Below is a small trained network, with its code and all its weights. Each question gives an input and a target symbol and asks what happens when units are switched off, that is, made to give their printed mean instead of their output.

import numpy as np


def w(rows, s, z=0):
    codes = np.array(rows[::2]) - 128.0
    scale = np.full(codes.shape[1], s)
    scale[-1] = z or s
    return codes * scale


def norm(h):
    return h / np.sqrt((h * h).mean(-1, keepdims=True) + 1e-5)


def f(y):
    return np.maximum(y, 0)


def softmax(a):
    e = np.exp(a - a.max(-1, keepdims=True))
    return e / e.sum(-1, keepdims=True)


def log_softmax(a):
    a = a - a.max(-1, keepdims=True)
    return a - np.log(np.exp(a).sum(-1, keepdims=True))


def net(x, mask):
    ids = ['ΞΠΣΦΩβγεζθλτ'.index(c) for c in x.split()]
    T = len(ids)
    res = E[ids] + P[:T]
    r = norm(res)
    for j in range(2):
        rows = slice(2 * j, 2 * j + 2)
        q, k, v = (r @ M[0][rows].T for M in (Q, K, V))
        z = softmax(np.where(np.tri(T) > 0, q @ k.T / 2**0.5, -1e9)) @ v
        o = O[0][rows]
        res = res + np.where(mask[j], z, o[:, -1]) @ o[:, :-1]
    y = f(norm(res) @ A[0][:, :-1].T + A[0][:, -1])
    res = res + np.where(mask[2:26], y, B[0][:, -1]) @ B[0][:, :-1]
    return log_softmax(norm(res)[-1] @ U[:, :-1].T + U[:, -1])


Q, K, V, O, A, B = {}, {}, {}, {}, {}, {}
E = w([
[17,100,141],'Ξ',
[6,54,186],'Π',
[186,171,212],'Σ',
[119,138,104],'Φ',
[122,138,103],'Ω',
[129,142,103],'β',
[29,121,188],'γ',
[117,136,102],'ε',
[166,95,128],'ζ',
[122,138,99],'θ',
[25,118,185],'λ',
[96,108,133],'τ',
],0.016)
P = w([
[115,254,90],'0',
[155,126,74],'1',
[148,120,85],'2',
[143,119,89],'3',
[158,142,212],'4',
[138,117,104],'5',
[139,117,104],'6',
],0.0079)
Q[0] = w([
[95,92,158],'H0',
[144,7,176],'H0',
[141,179,145],'H1',
[170,76,175],'H1',
],0.021)
K[0] = w([
[108,78,158],'H0',
[142,2,161],'H0',
[179,149,143],'H1',
[120,70,168],'H1',
],0.017)
V[0] = w([
[254,92,130],'H0',
[68,84,108],'H0',
[63,115,84],'H1',
[47,133,160],'H1',
],0.0098)
O[0] = w([
[245,32,48,3],'H0',
[191,192,225,104],'H0',
[161,148,219,157],'H1',
[109,154,253,77],'H1',
],0.0062,0.0028)
A[0] = w([
[160,161,67,82],'N0',
[134,200,109,114],'N1',
[214,149,190,253],'N2',
[94,190,106,85],'N3',
[133,228,99,110],'N4',
[86,221,147,113],'N5',
[135,198,107,107],'N6',
[240,152,107,183],'N7',
[101,173,78,105],'N8',
[154,156,122,146],'N9',
[172,69,117,14],'N10',
[88,182,129,104],'N11',
[150,167,142,58],'N12',
[74,71,156,195],'N13',
[244,208,133,144],'N14',
[245,62,181,196],'N15',
[133,174,170,83],'N16',
[123,205,129,121],'N17',
[208,23,112,69],'N18',
[119,233,133,125],'N19',
[135,124,2,92],'N20',
[103,130,30,102],'N21',
[229,199,133,140],'N22',
[234,31,110,84],'N23',
],0.0098,0.0049)
B[0] = w([
[124,190,147,187],'N0',
[104,96,97,197],'N1',
[81,136,234,232],'N2',
[159,122,91,195],'N3',
[71,94,85,227],'N4',
[134,82,102,251],'N5',
[113,130,115,191],'N6',
[81,159,205,225],'N7',
[153,137,118,206],'N8',
[109,123,143,165],'N9',
[90,81,117,140],'N10',
[153,83,138,202],'N11',
[107,126,114,135],'N12',
[90,211,154,175],'N13',
[105,193,169,207],'N14',
[49,47,222,205],'N15',
[131,125,100,166],'N16',
[121,68,73,211],'N17',
[113,1,123,181],'N18',
[124,82,84,247],'N19',
[152,176,188,254],'N20',
[160,162,156,232],'N21',
[102,192,174,196],'N22',
[142,26,152,197],'N23',
],0.0086,0.0055)
U = w([
[35,168,180,200],'Ξ',
[126,115,197,177],'Π',
[225,139,175,244],'Σ',
[121,98,108,78],'Φ',
[121,114,113,2],'Ω',
[135,170,46,223],'β',
[146,165,140,39],'γ',
[124,69,111,110],'ε',
[200,6,162,121],'ζ',
[123,115,96,80],'θ',
[149,177,141,47],'λ',
[101,73,100,65],'τ',
],0.014,0.0037)

Each question gives the input, a string of symbols that net reads in full, and the target symbol t.
The units are the heads (2 rows each of Q, K, V and O) and the neurons (one row each of A and B). Each row of codes is followed by its name. A weight is (code - 128) times the scale printed after its matrix; where a second scale follows, it is the last column's (O, A, B and U).
mask holds one flag per unit, heads first, then neurons. A switched-off unit (its flag False) gives its mean, the last column of its rows in O or B, instead of its output. The means were averaged over made-up inputs and are rounded, as every weight is.
A unit's drop is (log p(t) with every unit on - log p(t) with that unit switched off) / (log p(t) with every unit on - log p(t) with every unit switched off).
unit that matters most: the unit with the biggest drop
top k neurons: the k neurons with the biggest drops, biggest first
heads that matter: for each layer, one digit per head in row order, 1 if its drop is at least 0.15 and else 0, layers parted by /
drop of u: that unit's drop, to one decimal
input Σ β Σ Σ β, target Σ: heads that matter => 11
input λ β β ζ ε, target β: heads that matter => 11
input ζ Σ β, target ζ: heads that matter => 10
input β β θ β β Φ Φ, target β: heads that matter => 00
input Σ β β θ, target Σ: heads that matter => 10
input β θ λ θ β Ω, target β: heads that matter => 00
input Σ β ε β Ω β β, target Σ: heads that matter => 10
input β β ε β Ξ ε, target β: heads that matter => 00
input β β τ Σ Φ, target β: unit that matters most => H1
input Σ γ τ Σ ε, target Σ: heads that matter => 10
input ζ τ β β ε Ω, target ζ: heads that matter => 10
input Σ β γ Σ ε, target Σ: heads that matter => 11
input Σ ζ β Ξ β Ω, target Σ: heads that matter => 10
input Σ Σ Ω, target Σ: unit that matters most => N20
input ζ ε β θ ε, target ζ: top 2 neurons => [N18 N23]
input Ξ γ Σ, target Ξ: drop of N14 => 0.1
input Σ ζ τ β θ, target Σ: drop of H1 => 0.4
input β β Σ Ω, target β: drop of N2 => 0.1
